Each row has a hidden value. The values are split into ranges, and the grade after each row names the range that its value falls in. Each part has its own value, ranges and names.
[ 114 -110    7   -1  -87 -272 -141 -354   26   52 -106  -89   10   59
  100  -31  209  173  115 -128 -109  215  -50   58  175  125  -72 -103
   53   47   17  -68   98   73   31  -52 -121 -140 -159  100  104   84
  119   16   17 -267  -43] : D
[  66   88  -47  120  149  -12  109  -63  197  -95   50    0    5  -13
  -73  130  147 -140   32  -41  -31  -14  -45   84   49  307   47  106
  137    2  -53   39   -2  -36  -99   -9  124   65 -124  147 -194 -117
  -45  108   -9  -39  -83] : Z
[   6   33  -98   28    9  -84    1  -70  -93  -62  -31  119   33  -56
   69  147    0  -80   10 -162  -64  103  -10  -52   71   48   88   95
  -86  -32   -6  -77  -94 -153   95   81  147   59   17  -60  -45    4
    1   29   48   45 -173] : A
[-125 -194  -29  -12 -295 -104  -99 -163 -156   75  128   97   92  143
  101  -76  -86   82   13 -332  -88 -216  148   80  -40 -199    5 -157
  -56 -196 -218  -43   21  250  145  180  133  -43 -147 -372  251  112
   31   28 -169 -185   82] : P
[  -4  127  -57   45   14  172  -23  -11   35   47   13   42  148  -11
   -8   83  -50   55   77  -78 -105  -60  -65  -67  -33  163   18  -26
  -22   62   27    4 -188   74  204   31 -118   97   19 -147  -85   16
  -60   70   61   23    2] : F
[  86  177   89  148 -192   64    1   59  -42 -126  110  -70   21    3
  -86    0  -45  -18  -25  -47   40   45  -17  239  -87   75  -14  -61
  -43 -158  -38  -69  175   67 -116  -10   62  -34  -28  -96   67 -260
   15  139    3  -43  -90] : C
[  16   44  294 -134 -315  -76  -25 -153 -391 -133   93  214 -363   11
  548 -300   21 -166 -201    2  -16    6  150  210  132 -264  209  305
 -104  -93  154 -130  267 -193   75  -73  269   42   39 -344  430 -103
 -125 -137   27 -264  177] : D
[  81 -324  -21  117   72 -283  -72 -219 -309 -309  -82  -92   11 -220
  398  391   21  -91  -78  -71 -255  411   42  -37  -99 -199  190  535
 -523  117 -273 -159 -171 -154  -21  144  259 -272 -100    0   28  257
  208 -257  165  113 -171] : J
[  -8  -43   16   94   11 -101 -114 -180   48   69  -90   -8   48  100
   66 -129  102  -28   53 -139 -102   96  111   -6  119   92 -108  -61
   50  -88  -31  -94  -21   68   64  -16  -35  -79 -138  -59    2  -46
   33  -91  -41  -51  -51] : H
[ -50   73   -2  176 -129   34   78  -13    9  -72   22  -35   48   56
 -147   -2 -140   27   89  -21  -52   49   18  111  -69   64 -161 -105
  -46 -229 -186  -28  101  162 -117  -10  -21 -127  -38  -46  116 -212
   55  -37    1  -71 -102] : D
[ 105    6  187 -185  -82  101    9  118  -80   32   79   -3 -118 -100
   29 -122 -159  -86 -112  -30   33   -1   68  136 -125 -296  291   96
  -54  -56 -116  -43  -78   26   25   79  257  169 -130 -267  218    0
  170  128 -156  -18  -16] : E
[  20   69  -10   80  263  -19   34 -185  143  -20  -56   76   99   77
  -65  107  100  247   47 -202  -66   78  146  -79   23  341  -76   75
   65  213  -34  -34 -110  215   10  -22   43  -23 -160  138  -59 -100
   73  -66  -15 -111  -48] : Z
[ 197 -223   38   28   25 -236 -103 -151  -30  -32  -78 -121   80 -191
   73  103   94  -75  -25   50 -141  207  -14  -31  -98  -49  116  116
 -165  -51  -58  -10  -91  -47  -15   65  -56 -145 -112   82   47   46
  234  -89   19   63 -182] : E
[ -52 -188   -5   32   69   22  -92  -95   56  173  -44  -75  160   15
 -106   -2  -68  154  132  -18 -212 -127   27  -52  -92  201 -105 -246
  136   37  -13   85  -91  270  -61  -20 -244  -98  -70  167   54   57
  108   24 -126  -68 -101] : C
[  -9   84  -65   43  -32  -42 -106  -27  -28   28  -16   24   49   28
   60   97  -26   54   60 -257  -57  122 -110   69   66   26   90  -86
    2   18    5  -26  -96  -38  139   63   56   28  -91  -68   28  152
  -74   84   20  -95  -14] : J
[-125  187  -82  189  175  148   32  201  -10  -97  -60 -152 -191  218
 -117  -95 -214 -278  191  157  -35   51  -40   29  -11  194 -102  -53
  -50 -206  -46  -55   56 -227 -273 -266  -83 -204 -102  156   25   72
 -172  -39   25  204 -113] : F
[  73  123  -21   49   13   89   65   35  107   80   59   64   73   36
   27  103  -25   51  -10 -186  -70  -11   19   48   13  -26   35   64
   32    2  -75   25  -76   75   46    7  140  133  -66 -161  -67  -65
  -69   29   21  -30 -115] : A
[  64  -55   55  -16   43 -150  -50  122   49  145   16  -80  -29  -56
   32 -114  -49 -132   10  108  -68    0 -117  105  -91 -117  -43  -65
  105 -151  161  251  -53  -52  -82  -71 -257   27  -61    3  177   59
  -73 -112 -152   -7  -34] : F
[ 134   91   16   93  120  -36   12  139  134   22  -22 -136   41  -56
 -208  -63    0 -117  -15   71   64  -21 -116  126 -188  121  -50  -25
  131  -79  146  190   14  -15 -131  -63 -205  -57 -128   78  107  -80
  -50  -74  -15   30  -18] : A
[   1  115  -46  -37  303  144  124   70  200   16   -8   50   82  -33
 -171  243  -42   41   44  -14  -89   13  -34  -31   19  466  101  131
  177  329   63  103 -119  -18 -180  -32   65  244  -33  228 -181 -133
   21  184  -66   78 -105] : V
[  -5   69  -25    3  -35 -109    5 -131   73   21   50  148  -50   82
  144   43   46    0   67 -267  -86  206  -45   -9  199   35  146  -26
   19   17  -54  -91   48  -45   82   -1   70  108 -122 -138    4   36
    6   31   50   -5  -48] : P
[  34  143   86   54 -183   62   41   68   10  -49  189 -104  -72   56
   56  -32   19 -116    8   60  -49   -9  -80  190  -17  -78  104   51
  -67 -155  -60   58  120  -33  -86   67    6   82  -98 -282  -46 -193
   -3  159  -76   53  -20] : Z
[ 138  -12   59  106  134 -131  -52  -93  -19 -133   74  -86  120 -118
   48  102  120  105   -5   13  -35   90  -27   33 -184  161 -152  121
 -124  123  111   30 -118  175   17  -23 -288  -49  -34  -23   15  -12
   76  -70  -44   36  -14] : Z
[-113 -321  -45   14  137 -241  -30 -229 -125 -256   46  -23  -25 -102
  244  281   -6   62   71 -201 -243  231  -13  -68  -79   50  183  210
 -204  222 -259  -37 -144  121   17  103  115 -132 -206  107   33  368
  217  -87  -46  -44   27] : H
[ 140   49  -26  139   78 -123  -21   -3 -123  -10  -89 -192   -5  -30
  -34  -76   22 -189   -6  181   38   96  -94  164 -142  -50 -197  159
 -131 -118  123   93   -7 -130 -109  -62 -257 -187  -51  -53  106  -41
  -40 -192   67   59 -103] : V
[   0  373    8    9  244  263  249  120   56  -78  233  125  -40  -59
   45  148 -177  281  134  -48   42   -4 -131  110 -127  -40 -168  113
  -91  145  -70  100 -406  335  230  -97 -129  316   87 -204  -26  131
 -131   62  -87 -191   63] : E
[   5   77   -4   96 -182  150   86  128    5  -98  149 -173    0   47
  -94   19  -69 -181  -19   29  -31 -158  -29  212 -154  -55  103   95
  -56 -195 -208   91  103   19 -129  107  184   -2 -149 -227  -64 -166
   -2  151  -57   21  -24] : F
[ 178  -19   46  -26  100   48   13  177   38   95  168 -356   45  -93
 -140    2    9  -16  -22  255  -77 -182 -286  119 -467   -1  176   52
   19  178  224  478   52  104 -176   15 -516  -69 -217  -43    1   31
   89    9  -15  164   26] : H
[  76  -91   -2    2 -251  -88  -88   31 -124   16   20 -101   25   -4
    5   -6  -21 -183  -94 -163   51 -122    7  272  -28 -262   26   47
   -8 -229 -129  -63   24  -88  -45  177  321   -1 -123 -294  181   57
  -48  158 -133 -106  -43] : A
[ -16  -29  -44   81   31  -89  -51 -165  -77  -54   55  154  219    1
  -19  139  -18  184   58 -139  -51  -50  154  -80  -48  224 -229  -43
 -138  -18  -20 -124 -186  213   98   45 -100   25   83  -78   67  -68
   50   31 -135  -10  -84] : F
[  50   -6  168  -10 -263   63 -133   95 -115   61   32  -63   83  -42
   27  -67 -125   83 -126 -214    8  -60   54  219 -131 -303   13  -41
   -5 -101  -70  -74  -39  171   72  178  192   21  -92 -397  292  -30
   18   68 -127 -140   53] : E
[ 119  -80   61   22   31  -87  -53  -35   23  107  -93 -214   83  -96
  -12   17    6  220   30   42 -183  156  -84  -13 -186 -132   15   -5
  -46   35   24  233  -69  164   -4   51 -245 -179 -153   49   82  -19
  192 -190   28  -86 -125] : D
[ -16  201   88  138  -56   13   41   26  114  -99   26  -51   15   -2
 -146  -38    8  128   80  -41  -10  134  -46  113    6  181 -146 -156
  107 -125   14   23   82  156  -70   -5  -89   -5  -34   35   20 -301
   55   53  -76 -121  -72] : D
[ -52  -12   39   35 -134  -51  -65 -102   59   61  100   75   54  100
   67  -76  -35  108   65 -285 -130  129   79   25   56    8   68 -212
   27  -79 -139  -46   59  242   98    4    8   56 -143 -144   11  -63
  129   29  -83  -64  -54] : J
[  62 -147  -32   54  -12 -166  -81 -171   -8   -8  -76    2   24  -57
   44  -45  142 -286  -21  -81  -66   25   44   34   92  114   39   32
   81 -124  -14 -100   17 -124    3   32  116  -29  -87   34  -53  -18
   49   24  -20    8 -144] : H
[ 158  108   42   85  -33   93   80   70  254   45   35  -15   43  -84
  -29   68   29 -206  -15   34 -133  118  -79   17   23   80  238   46
   64 -119  -78   54   46  -93  -46  -21   67  115  -81  -10 -185 -239
   41   45  118  136 -180] : F
[ -43  -45    2   94  -74   27  -11   -4   61   10  122  -47   64   68
  -67   -8   33 -175    8    0  -41 -304  -11  158  -61  150  -32  -30
  126 -136  -39   66   36   40 -113   94    5    8 -115 -126   42  -58
 -121  140 -156  -23   89] : Z
[ -40 -191  -34  -95  233  -97 -138  -64   88  125 -172   33   94  -33
   64   76   79  -83  -36 -180 -164   10  116  -97  126  183  163  123
  177  179   41   42 -252 -123   25  121  235  123 -160  131  -84  115
   26   27 -179   -4  -39] : C
[  79    0   83   92    0 -136   -8  -95   -6  -28   84  154  127  -63
   38  108   53   -3  -69  -65    3  -10  102   85   -4   76 -130   89
  -59  -86   14  -92  -94   59  -31   97   12   87   43 -157  131 -194
  -13    9 -134   12  -56] : H
[  -1  248   21  -24   91  277  165  170   53   93   84   78   -1 -129
   97  102 -244  139   96   10 -124   76 -198   25  -86 -197   11   66
  -53   70  -41  159 -340  162  237  -35 -144  259  103 -226  -11   98
  -89  -47   54  -80  -24] : F
[  22   88   35   86 -184 -119   25   64    0  -64   70 -125 -181   71
  123 -100  -10 -235   61   83  -66  197 -101  191   90 -200   54   23
  -95 -349 -103   64  158 -199 -128  -41   31  -35 -113 -132   36  -94
  -33  -12  -44    5  -99] : K
[  72 -175  141   -6   48 -152  -22   26   -2  -78   93 -189  -91 -276
  205   -5  107  -61  -90  -89 -207  186 -218   23 -261 -247  332  103
   65  135   66  278   17  129   72  114 -143  -67 -248  -37  -53  134
  218 -191   46   25  -42] : Z
[ -84  114   54   52  -18 -107   -9 -121   87   20   34  -15  -85  185
   52 -170   92  106  126 -125  -34  125   16  135  189  105 -235 -118
  149  -52   20    0   88  148  -36  -80 -108   48 -121  -89   36 -111
  -23   15 -173 -191   23] : E
[ 114 -111   -7    9   18  -98 -146 -193   90   82  -71   67  192  -18
   11   74  117   40   16 -153  -77  -32   90  -42   92  265  -58  -51
   83   50   40 -143 -113   51   69   -5    5   46  -31   33   42   32
    9   99  -61  -54  -49] : K
[ 136  -35  -33   11  176  -75  -33 -204   86   67  -89   38  123   28
  -25  161  105  109   37  -37  -86   27   68  -57   56  317  -28  108
    8  180   38  -55  -95    2  -64  -46  -19  -15  -76  151   14  -16
   33   30   14  -34  -94] : E
[-150    6  152   62 -160 -150 -202  -57 -388 -177   -4  233 -197  178
  389 -226 -216   -9  -51 -245   -9  119  281   82   62  -94  -80  -19
 -195 -205   40 -291  103  -43   69 -212  188 -196    8 -128  568  154
 -207 -266  -55 -188  158] : E
[ 114  112  -27  202   50  -53   80 -113   83  -97   -8   19   31   42
  -14   25   88 -119   16  -47    0  134   70   54   37  131 -132  134
  -81 -136 -101 -120   49   -3  -54  -84   30  -69  -68  -55  -58 -193
   -7 -108  112   50 -151] : A
[ 161 -123   50   17   21  -65 -114 -151  184  238  -64   45  196   77
   13  -46   44   13  -19  -98 -117   10  173  -11   49  134  -59  -29
   69    4  -37  -65  -45  133  -15  -95  -54   28 -120  -51   94  -70
   40  -71  -38    4  -51] : Z
[  20  181  -10  156  -64   62   93  -10  -23 -147   85   -7    8   20
  -73   21   22 -157  -23  -88   46   44    2  147  -27   81  -23  113
  -58 -102  -97  -97   84    3  -37   70  124   31  -64 -225  -99 -252
   19   76   44   72  -98] : H
[ -13  130   61    7 -125  193  109  148   27 -121   93 -176 -161   44
  -87  -75  -59 -163  -10   15  -18  -65  -37  198  -70  -31  268   79
   47 -118 -168   83  179  -55 -166   64  287   13 -215  -94  -45 -162
   60  182  -40  -38  -23] : P
[ -97  148   33 -111  117  257  126   70   21   36  133  221   63  -75
  -65   29 -354  334  119 -121  -26  -93   21   39 -176   57   13 -134
    4   89 -137  119 -373  442  270  -55  -41  260   56  -19  212  138
   21   53 -169 -328  151] : C
[-116  155  101   67  194   53   55  294    4  -57  120   51 -245  126
   64  -53 -262 -102   85   61  -88  106   73  -25  -45  -57   86  -61
  -79 -217  -34   31  -34 -113 -236 -194   17   -6  -81   90  123    7
  -86  -71 -182  206 -155] : E
[ -70  -60  -27   54   85  -28 -129   11  -31   59  -14 -146  104   40
 -158 -151  -50   15   87   14   -6 -198  -74   91 -210  228 -206 -197
  148   18  182  177  -62  182  -13  -39 -394 -120 -106   44  182  129
  -60  -31 -154  -85  151] : V
[ 140  117   43  165  125 -117  110 -146   82 -213    4  107    2 -121
   -3  215  134 -114  -19   13    7  241  -11   29   68  245   21  236
 -104  -17  -53 -175  -12 -125 -100   31   94    1  -15   63  -32 -233
   60   -8  103   87 -142] : E
[  21   26    7  101  181   26  126 -107   36  -42   51  -81   -8  -37
   47  144  146   -4   53  120 -143  -39  -59   54    4  172 -115  219
   31  136   28   90  -55   42 -154   31 -103   25  -20   25 -204 -136
   10   36  -31   18 -155] : V
[  41  -22  -34   -5 -152  -39  -97  -74   24   68   88  -53    7   31
  184   47  140 -130   35 -105 -112 -124 -149  109  108  -48  130    7
   60  -62   12   35  -43 -113  121  109   42   95 -108 -226  -65  167
 -151  193  -45  -75   53] : D
[ -26   -4   31   36 -130   54   37   13   32   19  138   90   72   -2
  100   -5  -37  -53  -38 -151 -119 -101   91   32  -34  -98   80   32
  -12 -146 -131   43  -46  130  105  100  131  136  -49 -282  -37 -124
    1    6  -85   -6  -39] : A
[  62  144   -9   66   68  -17   66  -62   70  -20   35  167   19  -43
   59  168    4    7   24 -115 -118  216  -31  -87   64  127  215   52
  -70   16  -20  -28  -37  -73   58   14   52   81  -31   22  -97 -143
   55  -11  128   88 -184] : H
[-179   54   36   63  -37   11  -18  200  -65 -135   84  -32  -56   65
  -34  -96 -227 -115   53    4  -28    5   71  132  -86   42  -53  -70
  -41 -242  -80   80  -28   18 -111  -29   56   22  -47  -25  143  -66
  -44   10 -269  -15   47] : H
[-176   55 -158  163  268  102   70  271 -105  -74   30  -54 -112  187
 -224  -12 -341 -274  152   99   67 -264    5   78 -197  143 -225  -71
  -33 -227  -51   12  -81 -128 -328 -197  -76 -183  -57  129  228  252
 -269  -25 -143  185  -61] : P
[-102   83   82  -20  -49   25 -101  -20  -28  159 -139  300   99  -76
  118   73 -242  170   -3 -263 -189  305  -55 -176   60  -50  294 -109
  -44   80   52  -51 -162  -26  276  155  -38   39   -8 -158  307   -1
   32 -219  183   11   69] : V
[  54  -30  125   49  124  -89  -45    3  119  147  155  -14  -49   81
  -18  -49  -19  181   65 -156  -47  -69  -75   80 -146  -42  -28 -269
  173   23   55   69   24  289 -107  -89 -271  -91 -233    5  254  188
  -16  -23 -126  -53   -1] : Z
[ -43   44  -51  -14   40   12   20  -63   50   32  230  201   47   58
  107  181  -12  136   62 -325  -76 -155  -62   42   23  159   65 -102
  132  161    8    4  -86  191  112  -14   37  217  -45  -91  -11  197
 -142  204  -95 -118   31] : Z
[ -23  158  -20   48  -24  160   55  -45   58  116  103   78   39   81
  122   77  -45  148   88 -194 -142  -13 -107   51   54   14  -21  -33
   67  131  -19   24  -60  183  141  -38  -75  138  -24 -225  -67   51
 -121   45   85 -100  -15] : Z
[   2  370 -177  141  112  259  247  115  -50 -196  210  -39   46    8
 -106  250 -104   48  107   26   43 -100 -174  159 -184  176 -119  200
 -166   83  -62  147 -151  104   47  -31  -54  150   72 -134 -253  -58
 -145  162   63  -30  -64] : H
[ -40  -41   73  183 -103  -82  -96  -54  -45  -42   66  104   59   28
   -2  -83 -126  -70   56  -52  -50    1   87   50  -76   73  -78 -236
  -87 -328  -86 -128   16  114   -5  -39 -135 -162  -22  -25  279  -42
  -12  -89  -62    6    0] : J
[ -53  113   19  211  439  175  126  326   -7  -23   71    2 -171   76
 -204   45 -240 -322   44  104  101 -261  -23   52 -205   64 -234   12
   87  -98   59 -160 -106 -124 -431 -178  -97 -116  -42   20  200  179
 -277  -13  -90  414 -195] : K
[ -65   61   79  150   93   49   13  -38   97    9    9   38   22   -5
   -1  -78   60  -76   57   45 -105  -75   -3  -16   20  217 -157  -59
  152  -71  107    4  -34   77  -26  -18 -212   -9    2  -22  -15 -164
  -77  -67  -45   39  -22] : E
[ -58 -171   73  -49 -114 -153 -283 -250   -4  172 -137  114  147  -11
  211  -46  100   99   44 -230 -214   99   21 -126  219  114   18 -167
  111   79  135 -145 -118   24  238  119 -125   33  -29 -136  146  101
   26   -4  -57  -75   78] : E
